In the rows, 128 means zero.
Each row is followed by its class.
[148 109 137 137 113 106 136 100  91 153 139 122  95 102 127 107 145 100
 174 140 127 140 144 143 115 151  83 137 135  87  95 139 105 157 113 111
 107 119  53 127 142 135 167 151] : L
[120 134 149 110 124 138 121 111 122 143 172 137 133 131 138 150 143 134
 139 136 120 143 152  69 125 103 159 127 113 142 135 106 102 143 119 162
  92 110 113 116 123 144 141 161] : V
[114 140 153 126 130 113 140 132 108 161 167  83 139 126 155 136 166 120
 153 166 118 152 136 156 145 125 168 143 113 100 131 153 142  94 112 103
  98 135  79 134 116 103 135 138] : E
[126 161 208  97 134 164  89 104 138 124 121 157 118 144 146 127 150 124
 110 149 200 136 119  84 124 116 145 137  98 169 146 115 101 151  79 161
 117 101 112 122 113 124 135 128] : T
[144 133  88 129 145 114 115 123 117 141 103 126 134 134 125 124 131 149
  75 101 109 110 144 125 130 138 124 148 142 161 138 134 146  92 148 122
 133 142 198 125 108 130 125 116] : S
[119 132 179 109 172  97  91 130 139 118 104 132  99 147 111 102 147 202
  93 116 170 110 137 103  93 178 131 154 113 194 140 131 118 118 152  84
 139 110 174 108  99 135 143 114] : D
[151  94 189 170 118  94 135  82 136 109  62 177 148 122 162 156 107  75
 143 138 193 144 112  89 124 130  75 115 116 117 120 138 104  93 171 123
 103 100 130 176 168 121 137 125] : L
[137 128 126 171  93 123 139 115 148  96 108 149 143 141 143 147 110 127
  81 140 167 141  97 102 137 146 121  98  75 117 133 130 133  80 133 135
 131 101 118 154 123 128 109  74] : D
[136 144 107 128 152  90 112 125 129 111 101 125 138 132 129 102 125 132
 104 161 114 123 143 133 127 150 130 166 135 139 136 182 116 100 120 104
  95 155 212 110  99 134 123 120] : A
[145 126 158 140 134 120 136 116 117 130 126 110 100 143 124 147 120 114
 136 144 168 149 107 124 133 125 165 153 126 141 130 160 133 122  88 117
 113 130 132 127 105 128 129  84] : D
[ 97 111 164 109 134 126 131 117 102 118  87 178 127 179 113 121 151 180
 152 117 197 148 129  44 112 140 137 137 124 144 144 126 148 120 111 170
  86 122 141 143 111 143 136 146] : L
[127 150 136 134 114 123 141 103 136  84 139 110 133 133 155 159 123  93
 102 145 133 155 132 149  86 157 117 162 129  82 126 150 134 132 133 153
 157 124 157 151 144  95 114 110] : A
[126 124 117 145 139  89 132 151 134 135  87 128 121 136 135 116 140 147
 115 116 122 127 138 134 139 151 129 115 131 157 122 142 137  72 137  96
 140 173 184 118 108 138 120 112] : E
[123 182 210 111 168 145  69  89  28 167 130 145 151 140 140 169  75 116
 106 142 127 150  64 158 107 108 184 209  73  84 172 135  95 103 131 103
 126  49 174 146  98 113 140 157] : Z
[136 136 120 133 130 134 146 131 108 131 125 109 123 121 127 135 137 137
 143 169 128 151 114 121 139 113 139 105 110 144 128 156 136 123 133 106
 107 128 116 125 110 145 135 131] : B
[130 141 139 171 136 140 128 128 119 105 129 149 138 152 140 171 113 126
 111 148 170 135 117 119 110 123 124 125 110 127 125 133 125 148 120 144
 147 117 114 162 130 141 108  98] : T
[139 134 130 120 123 150 134 113 110 142 142 105 113 128 126 135 136 131
 133 135 152 139 119 128 129 138 159 131 128 125 128 127 151 144 100 141
 133 132 112 126 110 123 131 116] : S
[128 109 121 165 155  87 116 145 147 133  95 132 116 136 117 124 129 143
  93 112 140 122 138 118 119 137 136 137 135 164 124 140 134  79 128  92
 110 162 190 113  96 138 116 120] : D
[131 127 109 146 134 105 122 149 146 126  94 137 148 138 143 108 137 137
  99 105 116 124 136 119 155 165 158 122 114 156 131 149 137  84 144  74
 131 163 164 132 114 124 129 127] : V
[146 146 146 134 156 141 133 115 107 151 154 114  97 127 112 138 135 146
 141 129 181 142  99 114  91 152 146 115 130 131 123 127 127 107 105 133
 137 141 135 125  86 100 147 127] : S
[122 159 206 123 141 129 110 110 123 126 147 141 133 144 126 164 118 121
 117 104 187 150 135  74  98  95 184 137 120 159 131 120 112 124 102 180
 102 129 121 125 118 144 142 118] : F
[131 125 161 179 132 132 141  80 144  84 150 117 140 131 113 173 134 131
 101  84 137 156  91 112  80 125 107 123 127 111 115 103 136 128 113 145
 171  96  93 170  99 115 119 109] : V
[129 131 111 130 158 107 126 148 134 125  86 141 131 158 134 124 137 150
 114 143 153 105 140 125 139 142 115 130 145 161 134 158 130 110 147 104
 121 152 180 137 112 138 120 137] : T
[138 117 143 143 113 130 135 103 124 111 108 149 136 143 145 165  94 101
 115 100 179 161 118 119 114 123 145 117 111 105 141 130 153 149 111 137
 154 106 116 180 141 122 106  90] : L
[139 123 111 140  91 124 155 108 141 135 144 109 134 126 126 152 112 122
  98 124 137 135 106 162 139 147 143 107 122 112 123 109 152 136 115 149
 152 113 122 119 124 156 109  88] : E
[113 107 113 128 136  91 138 156 144 136 104 160 131 135 126 113 147 117
 117 128 113 123 149 111 128 157 124 135 151 151 139 150 146 123 124  95
 103 168 145 145 133 126 141 155] : L
[120 114 135 146 137  96 131 147 141 133  87 140 129 148 136 119 135 143
  89  84 157 131 120 135 139 166 143 124 132 165 129 145 168  72 123 100
 155 165 171 124 115 135 111  85] : E
[116 122 156 105 134 124 109 106 119 141 145 154 127 145 137 138 139 144
 117 135 155 140 154  76 124 123 165 122 108 152 129 127 131 128 113 156
  97 113 108 137 118 129 122 129] : W
[152 114 129 156 121 139 129 111 107 154 151  96  89 129 119 144 117  82
 120 150 145 149 123 164 134 144 187 152 106 135 113 138 133 179  72 120
 133 139 112 128 114 114 115  85] : D
[140 132 140 152 143 106 121 153 147 116  84 144 156 155 121 109 133 132
 104 103 162 109 138 127 131 158 148 123 128 159 139 134 146 102 140  83
 141 157 159 146 116 116 123 131] : L
[129 124 157 130 146 111 153 152 174 178 121 128  97 100 157 103 109  94
 130 140 151 154 121 133 107 165 129 119 148 142 132 137 119 123  88 126
 110 172 105 101 114 130 167 129] : F
[112 157 196 112 134 139 109  94 102 112 137 146 143 169 118 163 136 131
 123 135 153 148 129  77 128 101 186 149 103 164 124 121 122 130 104 176
 107 108 131 138 105 129 129 131] : A
[137 152 154 157 107 117 141 140 157 112 124 141 134 116 157 150 109 130
 116 145 160 150 100 141 110 148 121  91 105 122 127 121 133 117 135 124
 175 116 122 137 131 135 124  90] : E
[220 167  81 132  67  95 131  79 158 110  56  95 103  86 143 127 137  80
 161 118 208 161 107 114 176  79 209  83 179 212  88 155 175 189 124 162
  99  85 252 153 113 108 132 228] : E
[129 119 133 158  98 122 132 108 144 125 131 135 112 126 146 152 112 111
  88 133 152 164 117 127 118 136 126 127 107 111 127 115 145 122 113 157
 146  93 111 148 122 113 123 100] : D
[133 115 114 144 103 118 150 114 142 113 131 148 142 132 130 153  85  98
 101 110 162 158 121 105 126 147 144  96 114  96 135 118 161 140 115 163
 147 103 116 182 137 125 110 113] : L
[106 115 170 176 144 134 123 159 118 160  69 168 124 166 189 144  94 149
 150 155 229 157 107 162 126 165 145 123  98 115 140 123 132 103 183 104
 192 113 146 155 145  98 134 107] : E
[109 132 108 143 139 102 122 139 135 126  94 158 133 146 151 118 142 138
 107 143 121 126 144 119 127 156 113 139 136 165 132 146 137  93 141 111
 138 148 171 130 109 117 134 132] : A
[115 124 152  89 116 136 112  96 121 133 147 148 121 143 147 154 127 142
 104 145 137 134 137  98 122 121 159 113 115 155 150 124 109 141 113 180
 116 103 126 135 126 135 145 116] : Z
[157 145 151 142 138 117 129 117 127 143 122 110 121 133 124 122 124 119
 123 111 181 133 109 129 149 144 168 114 126 148 124 122 140 133  82 142
 130 127 139 131  96 123 122 133] : T
[122 119 143 138 154  91 120 126 146 130  89 126 133 160 148 128 145 156
 116  99 137 128 146 129 116 151 152 104 117 144 126 145 128  94 136  76
 140 179 150 144  87 129 123 116] : V
[118 103 109 134 163  99 149 167 204 145 129  94 129 123 121 118 127 126
  69 107 130 133 151 128 116 153 122 104 170 166 150 139 169  75 121 134
 126 201 162 118  93 112 122 139] : F
[136 118 131 127 116 125 144 105 105 145 139  91 109 131 117 121 143 132
 127 134 154 153 118 130 145 148 157 103 110 131 122 137 154 130 110 142
 119 124  97 128 107 130 139 126] : B
[116 142 151  74 108 135 148 121 100 140 174 158 135 161 124 166 122 100
 100 126 115 123 139  75 138 119 188 165  87 116 175 122  94  97 124 117
  76  89 167 120 139 123 122 159] : L
[105  77 118 141 140 115 121 142 116 127 100 149 121 136 148 142 124 155
 126 161 119 125 162 129 136 152 143  88 100 151 122 147 112 105 161  91
 131 176 147 128 130 143 112  95] : Z
[114  92 130 150 144 112 135 143 138 130  93 140 119 154 152 123 125 148
 105 120 132 121 147 128 124 157 133 112 136 162 138 130 133  95 137 121
 160 148 167 138 107 113 122 117] : Z
[109 128 151 130  92 171 159 117 175  71 140 123 165 121 128 140 116  89
  96 174 113 156 112 152 145 148 138 122  97  95 106 112 155 168 129 139
 161  87  58 155 136 111  97 117] : A
[128 123 160 132 139  90 136 129 149 130  97 120 131 136 133 120 132 122
 102 134 135 132 140 119 136 156 129 128 127 167 145 141 130  90 132 125
 120 166 160 134 107 113 136 116] : F
[125 104 140 169 173  82 120 160 121 133  85 125 131 143 140 101 134 178
 124 148 131 123 149 131 119 159 105 159 111 136 127 163 116  89 176  81
  96 138 144 131 135 131 141 114] : D
[120 104 102 122 132 107 159 157 134 162  99 142 127 127 144 110 154 154
 106 124  78 128 146 117 151 158 113 106 123 164 140 121 161  64 146 102
 126 169 158 121 105 113 123 130] : S
[139 132 141 128 153 108 117 144 127 128 114 125 132 147 134 120 129 143
 111 117 133 118 159 123 127 148 140 144 136 151 125 145 135  94 149 114
 137 154 158 125 123 122 120 115] : W
[119 118 147 144 164 100 118 153 138 128  91 140 129 161 121 124 145 152
 102 137 160 123 136 126 147 153 134 119 131 177 119 152 149 106 141 103
 132 157 148 154 103 121 129 139] : T
[120 119 142 142 100 128 170 131 145 143 144 142 121 121 144 165 100  86
  86 130 114 161 109 117 107 154 113 111 104 130 153  97 151 142 111 170
 152 128 122 145 128 123 116 122] : F
[124 127 133 102 124 157 122 117 114 149 145 153 134 142 124 130 151 165
 125 160 150 127 139  87 136 114 145 115 113 157 135 114 125 136 133 174
  90 105 106 127 120 127 147 144] : S
[134 108 129 151 106 126 140 113 119 115 130 146 122 130 154 162  98 135
 113 125 160 143 112 125 109 156 128  82 109 123 141 120 137 126 132 159
 172 111 142 148 135 123 113  94] : Z
[134 172 175 122 133 139 138 113 112 135 153  98 112 146 109 164 146 116
 143 141 172 131 116 106 106 143 166 152 149 169 101 138 123 133 121 152
 114 154  97 116 110 148 177 128] : F
[126 133 127 142 134  88 110 147 126 123 110 124 123 135 147 115 152 151
 120 132 129 127 166 124 134 128 132 139 133 167 133 151 140 101 134  99
 138 142 175 119 113 139 119 123] : E
[142 112 146 135 125 129 139 126 111 144 137 107 106 125 125 120 131 124
 132 139 158 162 129 131 137 129 150 100 108 141 123 142 145 142 111 135
 123 129 102 126 119 126 133 129] : B
[116 128 166 104 131 148 124 125 117 134 140 121 113 156 128 129 143 139
 105 136 142 152 152  95 121 106 154 112  90 139 131 128 116 136 112 170
 103 133  97 124 122 144 137 127] : B
[140 111 126 137 130 105 113 144 119 135 108 127 124 143 132 115 125 127
 110 119 146 131 151 136 170 123 148 158 134 162 143 156 156  91 133 110
 133 123 163 122 122 111 117 105] : D
[120 122 117 125 121 181 151  43 127 109  64 108 137 138 103 109 135  99
 112 143  86 109  97  81 197 177 134 132  74 154  78  85  98  82 137  70
 142 100 112 127  41 163  96 106] : V
[119 106 149 128 134 148 137 127 123 135 124 115 111 136 138 115 144 146
 153 149 158 143 121 157 133 147 163  97 126 124 127 140 123 112 102 122
 138 149 102 126 101  90 134 116] : Z
[130 131 172 111 135 129 112 109 130 125 143 140 125 135 124 142 133 126
 124 116 137 142 130  72 129 123 160 123 109 158 133 126 108 131 103 141
 112 135 130 124 116 144 135 124] : V
[124 107 111 124 135 100 136 134 138 133  89 117 119 142 138  98 154 132
 107 128 134 128 151 124 150 141 124 114 138 159 148 156 145  88 134 117
 122 161 175 129 110 115 126 129] : B
[138 122 146 154 128 144 126 123 108 147 144 112 102 127 126 127 133 124
 147 162 161 148 118 137 128 137 157 145 106 133 126 130 127 163  89 128
 121 115  93 123 116 113 129 106] : D
[125 132 110 128 112 156 149 116 142 117 152 154 138 132 139 154 130 125
 135 136 149 140 114 108 115 149 130  71 103 115 118 120 118 122 145 124
 154 124  98 151 119 114 119 123] : V
[126 115 112 160 128  97 139 166 120 140  94 162 129 129 167  97 115 126
 131 158 107 114 142 116 145 182 119 120 128 153 149 143 120  95 132 121
 135 154 179 126 129 128 136 124] : Z
[130 132 109 135 101 141 154 119 137 140 143 149 129 145 143 151 106  99
 102 115 102 150 111 141 131 152 152  80  89  97 130 105 116 149 112 144
 174 129 100 176 120 103 123 112] : V
[135 128 140 146  98 139 150 111 136  83 123 167 149 141 143 166 100 111
 112 136 183 153  82  89 126 141 112  93  98 126 148 139 150 116 129 167
 146  94 144 161 147 112 100 105] : A
[136 157 148 127 132 132 121 148 124 140 134 155 143 148 136 128 127 128
 125 167 152 131 137  75 171 105 150 132 123 168 140 132 117 113 107 177
  87 112 133 125 116 140 144 152] : T
[107 131 184 103 140 113 122 119 126 142 172 138 123 123 110 143 126 116
 116 142 129 147 155  81 125 125 151 151 136 165 127 128 113 117 109 179
  93 142 101 110 125 145 161 115] : F
[128 149 142 130 129 144 122 130 153 111 152 158 156 134 117 126 124 117
 126 154 168 132 140  58 120 111 135 133 148 147 136 122 131 140  96 182
  97 105  95 139 120 146 147 141] : L
[130 123 122 128 137 122 133 140 120 142  94 138 127 172 135 119 132 102
 103 110 124 122 167 127 126 145 138 153 130 139 127 136 139 121 126 111
 137 157 145 151 113 123 122 134] : L
[121  99 155 104  94 147 133  98 121 130 141 142 108 148 157 114 148  88
 106 119 148 131 164  80 160 122 147 131 123 165 119 131 138 100 101 153
 119  79  98 123 107 121 121 156] : Z
[129 131 137 144 115 142 155 132  75 157 136 120 114 142 142 131 140 104
 133 156 109 164 134 134 141 121 129 145 104 121 118 140 139 101 125 130
 124 124  97 122 111 126 138 133] : B
[131 104 140 107 146  93  99 124 118 125 109 125 117 145 114 128 120 127
  84  76 141 148 168 128 122 125 134 149 138 131 136 159 159 101 124 112
 136 154 161 141 123 126 120 118] : L
[127 139 149 109 127 125 112 108 120 143 130 134 114 140 132 122 136 134
  94 141 147 148 142  89 121 112 142 126 112 161 135 134 123 127 108 166
  98 113 127 114 104 158 150 132] : B
[154 125 149 140 127 147 133 106 110 136 145  99 103 135 116 143 110  93
 128 107 174 164 132 138 112 138 176 117 104 112 113 120 145 159  80 126
 158 133  97 149 103 110 111 112] : L
[117 127 115 133 143 103 121 128 129 121  97 133 143 149 134 115 141 145
 122 146 117 109 151 128 142 158 133 135 131 165 132 139 128 122 141 113
 130 153 171 126 113 129 122 121] : A
[116 127 143 116 131 136 125 124 123 150 143 161 132 123 132 137 142 164
 124 144 146 138 116  84 122 121 136 115 118 142 155 112 127 104 115 159
  94 122 127 118 120 125 145 128] : S
[121 130  96 110 116 123 124 112 123 152 119 157 140 128 125  95 137 150
 107 159 118 122 108  98 178 114 106 137 148 158 166 142 122 106 120 166
  83  77 114 118 120 151 181 131] : B
[136 111 106 152 106 127 121 111 137 115 108 165 138  97 140 142 102 143
 105 161 113 146 111 147 116 156  97  73  80 108 128 110 125 173 143 134
 159 118 105 163 149 127 105  81] : W
[144 144 150 128 113 137 131 100 112 128 148 112 118 128 132 129 119 117
 138 152 150 153 119 137 128 146 158 127 105 133 119 128 135 164  94 143
 141 102 107 122 106 122 126 118] : A
[133 127 136 145  71  94 163 107 149 125 130 147 131 107 170 141 149 117
 120 153 129 152 120 120 147 154 106  89 108 147 127 116 146  90 137 131
 149  88 116 142 125 108 128 110] : E
[119 130 165 115 138 124 106 115 113 131 141 160 134 161 129 147 141 157
 126 134 172 140 151  79 117 107 170 126 118 153 133 132 130 119 112 170
  97 127 128 137 115 125 122 123] : W
